Here is a tiny trained network, its code and every weight. The questions are about switching its units off for an input and a class, where a switched-off unit gives its printed mean instead of its output.

import numpy as np


def w(rows, s, z=0):
    codes = np.array(rows[::2]) - 128.0
    scale = np.full(codes.shape[1], s)
    scale[-1] = z or s
    return codes * scale


def f(y):
    return y / 2 * (1 + np.tanh(0.7978845608 * (y + 0.044715 * y**3)))


def log_softmax(a):
    a = a - a.max(-1, keepdims=True)
    return a - np.log(np.exp(a).sum(-1, keepdims=True))


def net(x, mask):
    res = np.array(x, float).reshape(1, 2) / 4 @ E
    y = f(res @ A[0][:, :-1].T + A[0][:, -1])
    res = res + np.where(mask, y, B[0][:, -1]) @ B[0][:, :-1]
    return log_softmax(res[-1] @ U[:, :-1].T + U[:, -1])


A, B = {}, {}
E = w([
[67,161,3,158,35],'x0',
[233,14,182,157,42],'x1',
],0.02)
A[0] = w([
[203,39,52,196,22,53],'neuron 0',
[69,227,87,204,188,239],'neuron 1',
[42,200,212,84,250,239],'neuron 2',
[41,100,56,226,61,251],'neuron 3',
[222,59,211,46,83,200],'neuron 4',
[182,101,221,39,205,240],'neuron 5',
],0.021,0.014)
B[0] = w([
[15,53,166,36,229,228],'neuron 0',
[221,217,22,141,101,230],'neuron 1',
[76,48,33,27,223,242],'neuron 2',
[251,223,19,19,234,229],'neuron 3',
[128,2,234,241,40,254],'neuron 4',
[12,9,220,132,159,245],'neuron 5',
],0.018,0.058)
U = w([
[52,27,118,2,237,249],'0',
[173,26,241,183,35,20],'1',
[219,214,62,163,111,6],'2',
],0.019,0.014)

Each question gives the input, the list of numbers given to net, and the class t.
The units are the neurons (one row each of A and B). Each row of codes is followed by its name. A weight is (code - 128) times the scale printed after its matrix; where a second scale follows, it is the last column's (A, B and U).
mask holds one flag per neuron, in row order. A switched-off neuron (its flag False) gives its mean, the last column of its row in B, instead of its output. The means were averaged over made-up inputs and are rounded, as every weight is.
A unit's drop is (log p(t) with every unit on - log p(t) with that unit switched off) / (log p(t) with every unit on - log p(t) with every unit switched off).
The circuit of an input: a set's keep is (log p(t) with only the set's units on - log p(t) with every unit switched off) / (log p(t) with every unit on - log p(t) with every unit switched off). Starting from all 6 units, units are removed one at a time, each time the one whose removal leaves the highest keep (on an exact tie, the one counted first), for as long as the keep stays at least 0.8.
units of the circuit, in order: the units of the circuit, biggest drop first
unit that matters most: the unit with the biggest drop
top k neurons: the k neurons with the biggest drops, biggest first
drop when u is switched off: that unit's drop, to one decimal
input [-3,6], class 1: unit that matters most -> neuron 4
input [6,0], class 2: units of the circuit, in order -> neuron 5; neuron 2
input [0,2], class 1: units of the circuit, in order -> neuron 2; neuron 3
input [1,-3], class 2: top 3 neurons -> neuron 0; neuron 5; neuron 1
input [-1,7], class 1: top 2 neurons -> neuron 4; neuron 2
input [2,-3], class 2: top 2 neurons -> neuron 0; neuron 5
input [0,3], class 1: top 2 neurons -> neuron 2; neuron 3
input [-7,1], class 1: top 3 neurons -> neuron 4; neuron 0; neuron 3
input [0,5], class 1: top 2 neurons -> neuron 2; neuron 4
input [1,-4], class 2: top 2 neurons -> neuron 0; neuron 5
input [2,-5], class 2: top 3 neurons -> neuron 1; neuron 0; neuron 5
input [-1,2], class 1: drop when neuron 2 is switched off -> 0.2
input [-6,5], class 1: drop when neuron 0 is switched off -> 0.0
input [6,-8], class 2: unit that matters most -> neuron 1
input [4,-6], class 2: drop when neuron 1 is switched off -> 0.1
